Below is a small trained network, with its code and all its weights. Each question gives an input and a target symbol and asks what happens when units are switched off, that is, made to give their printed mean instead of their output.

import numpy as np


def w(rows, s, z=0):
    codes = np.array(rows[::2]) - 128.0
    scale = np.full(codes.shape[1], s)
    scale[-1] = z or s
    return codes * scale


def f(y):
    return y / 2 * (1 + np.tanh(0.7978845608 * (y + 0.044715 * y**3)))


def softmax(a):
    e = np.exp(a - a.max(-1, keepdims=True))
    return e / e.sum(-1, keepdims=True)


def log_softmax(a):
    a = a - a.max(-1, keepdims=True)
    return a - np.log(np.exp(a).sum(-1, keepdims=True))


def net(x, mask):
    ids = ['αβδζησ'.index(c) for c in x.split()]
    T = len(ids)
    res = E[ids] + P[:T]
    u = 0
    for l in range(2):
        r = res
        for j in range(2):
            rows = slice(3 * j, 3 * j + 3)
            q, k, v = (r @ M[l][rows].T for M in (Q, K, V))
            z = softmax(np.where(np.tri(T) > 0, q @ k.T / 3**0.5, -1e9)) @ v
            o = O[l][rows]
            res = res + np.where(mask[u + j], z, o[:, -1]) @ o[:, :-1]
        u += 2
        y = f(res @ A[l][:, :-1].T + A[l][:, -1])
        res = res + np.where(mask[u : u + 4], y, B[l][:, -1]) @ B[l][:, :-1]
        u += 4
    return log_softmax(res[-1] @ U[:, :-1].T + U[:, -1])


Q, K, V, O, A, B = {}, {}, {}, {}, {}, {}
E = w([
[209,91,118,98,118,156],'α',
[93,202,122,200,64,175],'β',
[12,79,240,148,209,35],'δ',
[226,203,164,186,140,121],'ζ',
[79,73,148,128,3,157],'η',
[210,181,57,86,106,217],'σ',
],0.0047)
P = w([
[218,126,129,77,155,98],'0',
[57,213,149,252,48,170],'1',
[65,164,148,239,42,169],'2',
[78,125,155,231,50,173],'3',
[100,97,166,230,44,168],'4',
[115,72,191,221,44,170],'5',
],0.0041)
Q[0] = w([
[70,123,122,77,248,25],'0.h0',
[188,148,130,181,1,234],'0.h0',
[71,125,122,78,246,27],'0.h0',
[85,118,153,152,183,79],'0.h1',
[77,104,167,158,195,69],'0.h1',
[80,109,162,156,192,72],'0.h1',
],0.0079)
K[0] = w([
[1,68,190,221,72,147],'0.h0',
[253,191,62,40,177,118],'0.h0',
[1,68,189,224,71,148],'0.h0',
[72,72,186,134,166,80],'0.h1',
[73,79,178,147,152,92],'0.h1',
[72,77,181,144,155,89],'0.h1',
],0.0073)
V[0] = w([
[200,150,123,71,254,66],'0.h0',
[97,170,228,210,202,28],'0.h0',
[229,176,46,46,222,159],'0.h0',
[143,48,130,77,180,83],'0.h1',
[135,217,93,172,79,200],'0.h1',
[140,211,86,160,60,214],'0.h1',
],0.0068)
O[0] = w([
[248,109,123,125,240,155,145],'0.h0',
[106,132,242,188,192,25,106],'0.h0',
[253,130,60,126,207,215,186],'0.h0',
[145,70,106,39,175,89,4],'0.h1',
[141,203,108,223,91,215,249],'0.h1',
[152,202,94,205,76,221,254],'0.h1',
],0.0062,0.0021)
A[0] = w([
[139,210,100,182,28,212,252],'0.n0',
[195,37,14,31,161,207,173],'0.n1',
[165,235,120,238,69,233,254],'0.n2',
[198,63,190,68,254,53,220],'0.n3',
],0.0052,0.0037)
B[0] = w([
[183,226,163,158,81,122,228],'0.n0',
[218,35,36,59,123,209,147],'0.n1',
[205,221,147,191,103,152,250],'0.n2',
[187,90,198,90,253,19,135],'0.n3',
],0.0042,0.014)
Q[1] = w([
[155,244,106,142,121,164],'1.h0',
[118,77,71,59,155,155],'1.h0',
[101,1,109,70,155,121],'1.h0',
[210,165,123,166,89,192],'1.h1',
[111,126,190,146,125,80],'1.h1',
[195,158,148,165,95,171],'1.h1',
],0.0063)
K[1] = w([
[189,166,53,92,140,182],'1.h0',
[109,187,137,240,56,154],'1.h0',
[39,150,209,234,61,112],'1.h0',
[198,98,65,80,147,145],'1.h1',
[82,102,254,117,162,48],'1.h1',
[194,93,81,78,151,133],'1.h1',
],0.005)
V[1] = w([
[71,48,126,52,62,118],'1.h0',
[51,51,241,81,144,21],'1.h0',
[115,172,47,109,8,217],'1.h0',
[114,236,136,209,43,164],'1.h1',
[149,67,2,64,109,216],'1.h1',
[155,26,39,49,184,165],'1.h1',
],0.0052)
O[1] = w([
[146,176,167,1,11,132,4],'1.h0',
[123,38,176,113,43,139,8],'1.h0',
[143,242,78,86,127,72,5],'1.h0',
[134,197,87,174,156,44,34],'1.h1',
[135,206,99,57,141,198,176],'1.h1',
[126,125,133,60,124,226,233],'1.h1',
],0.0054,0.0043)
A[1] = w([
[80,158,59,184,181,13,76],'1.n0',
[186,100,175,51,82,222,123],'1.n1',
[172,184,101,113,21,82,252],'1.n2',
[79,3,248,155,22,147,166],'1.n3',
],0.0048,0.0025)
B[1] = w([
[30,200,248,101,208,109,171],'1.n0',
[16,210,197,90,180,128,208],'1.n1',
[176,171,159,33,90,2,185],'1.n2',
[51,187,4,128,125,67,249],'1.n3',
],0.0045,0.013)
U = w([
[219,51,150,228,162,157,192],'α',
[216,122,151,59,18,57,250],'β',
[117,147,2,118,151,133,53],'δ',
[107,152,238,70,157,188,71],'ζ',
[76,157,205,125,224,79,97],'η',
[67,112,55,142,83,136,117],'σ',
],0.0041,0.0027)

Each question gives the input, a string of symbols that net reads in full, and the target symbol t.
The units are the heads (3 rows each of Q, K, V and O) and the neurons (one row each of A and B). Each row of codes is followed by its name. A weight is (code - 128) times the scale printed after its matrix; where a second scale follows, it is the last column's (O, A, B and U).
mask holds one flag per unit, layer by layer, with each layer's heads first. A switched-off unit (its flag False) gives its mean, the last column of its rows in O or B, instead of its output. The means were averaged over made-up inputs and are rounded, as every weight is.
A unit's drop is (log p(t) with every unit on - log p(t) with that unit switched off) / (log p(t) with every unit on - log p(t) with every unit switched off).
The circuit of an input: a set's keep is (log p(t) with only the set's units on - log p(t) with every unit switched off) / (log p(t) with every unit on - log p(t) with every unit switched off). Starting from all 12 units, units are removed one at a time, each time the one whose removal leaves the highest keep (on an exact tie, the one counted first), for as long as the keep stays at least 0.8.
circuit, biggest first: the units of the circuit, biggest drop first
top k neurons in layer l: the k neurons of layer l with the biggest drops, biggest first
which heads matter: for each layer, one digit per head in row order, 1 if its drop is at least 0.15 and else 0, layers parted by /
drop when u is switched off: that unit's drop, to one decimal
input β σ σ α, target η: circuit, biggest first	[1.h1, 1.n0, 1.h0]
input σ α η ζ α β, target δ: circuit, biggest first	[0.h0, 1.h0]
input ζ η σ α σ, target α: which heads matter	11 / 10
input ζ δ η, target α: which heads matter	10 / 10
input η ζ η η, target β: which heads matter	11 / 10
input β β α β σ ζ, target η: circuit, biggest first	[1.h1, 1.n0, 1.h0]
input β α β ζ α β, target η: which heads matter	00 / 11
input η α β δ α, target β: top 3 neurons in layer 1	[1.n2, 1.n1, 1.n3]
input β δ δ β β, target η: which heads matter	10 / 11
input δ ζ η α β α, target σ: which heads matter	11 / 10
input δ δ ζ α δ ζ, target σ: top 2 neurons in layer 0	[0.n3, 0.n2]
input α α ζ σ δ β, target ζ: drop when 0.n1 is switched off	0.4
input δ α η, target σ: drop when 0.n1 is switched off	0.0
input α α η δ σ α, target ζ: drop when 0.n1 is switched off	0.7
input β η η α, target η: top neuron in layer 0	[0.n1]
input α δ α α σ δ, target σ: top neuron in layer 0	[0.n2]
input α δ σ, target ζ: top 2 neurons in layer 0	[0.n1, 0.n2]
